Below is a small trained network, with its code and all its weights. Each question gives an input and a target symbol and asks what happens when units are switched off, that is, made to give their printed mean instead of their output.

import numpy as np


def w(rows, s, z=0):
    codes = np.array(rows[::2]) - 128.0
    scale = np.full(codes.shape[1], s)
    scale[-1] = z or s
    return codes * scale


def f(y):
    return y / 2 * (1 + np.tanh(0.7978845608 * (y + 0.044715 * y**3)))


def softmax(a):
    e = np.exp(a - a.max(-1, keepdims=True))
    return e / e.sum(-1, keepdims=True)


def log_softmax(a):
    a = a - a.max(-1, keepdims=True)
    return a - np.log(np.exp(a).sum(-1, keepdims=True))


def net(x, mask):
    ids = ['δλξπσψ'.index(c) for c in x.split()]
    T = len(ids)
    res = E[ids] + P[:T]
    r = res
    for j in range(2):
        rows = slice(4 * j, 4 * j + 4)
        q, k, v = (r @ M[0][rows].T for M in (Q, K, V))
        z = softmax(np.where(np.tri(T) > 0, q @ k.T / 4**0.5, -1e9)) @ v
        o = O[0][rows]
        res = res + np.where(mask[j], z, o[:, -1]) @ o[:, :-1]
    y = f(res @ A[0][:, :-1].T + A[0][:, -1])
    res = res + np.where(mask[2:10], y, B[0][:, -1]) @ B[0][:, :-1]
    return log_softmax(res[-1] @ U[:, :-1].T + U[:, -1])


Q, K, V, O, A, B = {}, {}, {}, {}, {}, {}
E = w([
[117,172,91,176],'δ',
[127,124,116,141],'λ',
[138,222,23,254],'ξ',
[209,77,38,180],'π',
[76,196,124,117],'σ',
[74,145,182,47],'ψ',
],0.0098)
P = w([
[187,140,207,181],'0',
[63,81,94,127],'1',
[129,156,146,135],'2',
[182,126,116,71],'3',
[22,88,94,132],'4',
[116,169,157,131],'5',
[161,133,107,31],'6',
[2,103,102,129],'7',
[117,177,150,164],'8',
[166,132,87,32],'9',
],0.014)
Q[0] = w([
[37,185,68,26],'H1',
[141,126,33,54],'H1',
[176,135,161,116],'H1',
[56,116,163,200],'H1',
[124,224,92,37],'H2',
[107,10,26,50],'H2',
[251,97,143,54],'H2',
[49,85,219,176],'H2',
],0.014)
K[0] = w([
[85,202,222,133],'H1',
[191,227,234,153],'H1',
[156,51,108,158],'H1',
[53,122,69,87],'H1',
[90,142,187,207],'H2',
[115,80,239,43],'H2',
[137,4,133,198],'H2',
[53,140,39,47],'H2',
],0.015)
V[0] = w([
[191,183,151,58],'H1',
[120,220,91,221],'H1',
[93,86,179,218],'H1',
[135,91,227,210],'H1',
[62,158,224,70],'H2',
[152,227,10,189],'H2',
[151,74,101,150],'H2',
[187,60,59,176],'H2',
],0.011)
O[0] = w([
[85,226,156,151,109],'H1',
[204,113,8,113,255],'H1',
[121,90,36,49,193],'H1',
[87,137,36,50,196],'H1',
[73,228,97,92,139],'H2',
[236,42,60,103,240],'H2',
[132,98,174,147,84],'H2',
[153,35,204,177,79],'H2',
],0.013,0.0071)
A[0] = w([
[172,201,133,87,35],'N1',
[90,164,151,101,41],'N2',
[178,210,130,131,157],'N3',
[176,138,201,33,253],'N4',
[44,96,79,137,252],'N5',
[214,105,206,68,189],'N6',
[9,54,86,183,19],'N7',
[220,144,157,121,77],'N8',
],0.014,0.0052)
B[0] = w([
[210,83,252,148,203],'N1',
[162,213,5,113,157],'N2',
[99,101,117,46,187],'N3',
[140,100,66,135,143],'N4',
[66,93,190,194,252],'N5',
[158,215,171,189,206],'N6',
[229,178,113,20,151],'N7',
[54,179,161,100,199],'N8',
],0.016,0.019)
U = w([
[89,108,148,82,68],'δ',
[166,4,115,176,177],'λ',
[156,89,186,177,125],'ξ',
[6,40,162,204,254],'π',
[170,40,231,56,110],'σ',
[196,68,94,113,97],'ψ',
],0.0042,0.0054)

Each question gives the input, a string of symbols that net reads in full, and the target symbol t.
The units are the heads (4 rows each of Q, K, V and O) and the neurons (one row each of A and B). Each row of codes is followed by its name. A weight is (code - 128) times the scale printed after its matrix; where a second scale follows, it is the last column's (O, A, B and U).
mask holds one flag per unit, heads first, then neurons. A switched-off unit (its flag False) gives its mean, the last column of its rows in O or B, instead of its output. The means were averaged over made-up inputs and are rounded, as every weight is.
A unit's drop is (log p(t) with every unit on - log p(t) with that unit switched off) / (log p(t) with every unit on - log p(t) with every unit switched off).
The circuit of an input: a set's keep is (log p(t) with only the set's units on - log p(t) with every unit switched off) / (log p(t) with every unit on - log p(t) with every unit switched off). Starting from all 10 units, units are removed one at a time, each time the one whose removal leaves the highest keep (on an exact tie, the one counted first), for as long as the keep stays at least 0.8.
circuit, biggest first: the units of the circuit, biggest drop first
most important unit: the unit with the biggest drop
k most important neurons: the k neurons with the biggest drops, biggest first
heads that matter: for each layer, one digit per head in row order, 1 if its drop is at least 0.15 and else 0, layers parted by /
drop when u is switched off: that unit's drop, to one decimal
input ξ δ δ, target ξ: most important unit -> H2
input σ δ λ σ σ ψ σ λ, target δ: 3 most important neurons -> (N7 N2 N1)
input ξ σ σ σ λ ψ σ δ, target δ: circuit, biggest first -> (H2 N7)
input ξ σ σ λ λ ξ σ ξ σ, target ξ: 4 most important neurons -> (N6 N8 N3 N5)
input λ σ σ π δ π ψ, target π: circuit, biggest first -> (H1 H2 N5)
input λ σ ξ σ σ ξ δ π π, target ξ: circuit, biggest first -> (H2 N6 H1)
input λ λ σ ψ, target π: 2 most important neurons -> (N7 N5)
input δ λ ψ δ, target λ: 4 most important neurons -> (N8 N6 N3 N7)
input ψ σ λ σ, target δ: 2 most important neurons -> (N2 N3)
input ξ π π σ ξ ξ δ ξ, target λ: circuit, biggest first -> (H1 N8)
input π δ σ π σ σ σ σ σ λ, target ξ: circuit, biggest first -> (H2 N6)
input ψ ξ ξ λ ξ ξ ξ, target δ: heads that matter -> 11
input λ σ ψ π π, target δ: 2 most important neurons -> (N2 N7)
input ξ ξ δ λ, target ψ: most important unit -> H1
input λ σ σ σ ξ δ ξ ξ, target λ: circuit, biggest first -> (N8 N6)
input σ ψ σ ξ ξ δ λ ψ, target δ: circuit, biggest first -> (H2 N2)
input δ σ σ δ ξ ξ λ σ λ ψ, target λ: 2 most important neurons -> (N8 N4)
input π ξ λ λ σ ξ π, target ξ: 3 most important neurons -> (N6 N3 N8)
input ψ π σ δ, target δ: 2 most important neurons -> (N2 N3)
input ξ λ ξ ξ λ σ δ, target ψ: most important neuron -> (N5)
input λ ξ σ σ δ σ λ, target π: 2 most important neurons -> (N5 N7)
input σ ξ σ ψ π, target δ: 3 most important neurons -> (N7 N2 N3)
input σ ξ σ σ σ ψ, target ξ: 4 most important neurons -> (N6 N5 N3 N8)
input λ σ π δ σ σ δ, target π: drop when N5 is switched off -> 0.2
input ξ π ξ ξ σ λ σ, target ψ: drop when N1 is switched off -> 0.2
input δ δ λ σ ξ λ σ, target λ: drop when N8 is switched off -> 0.4
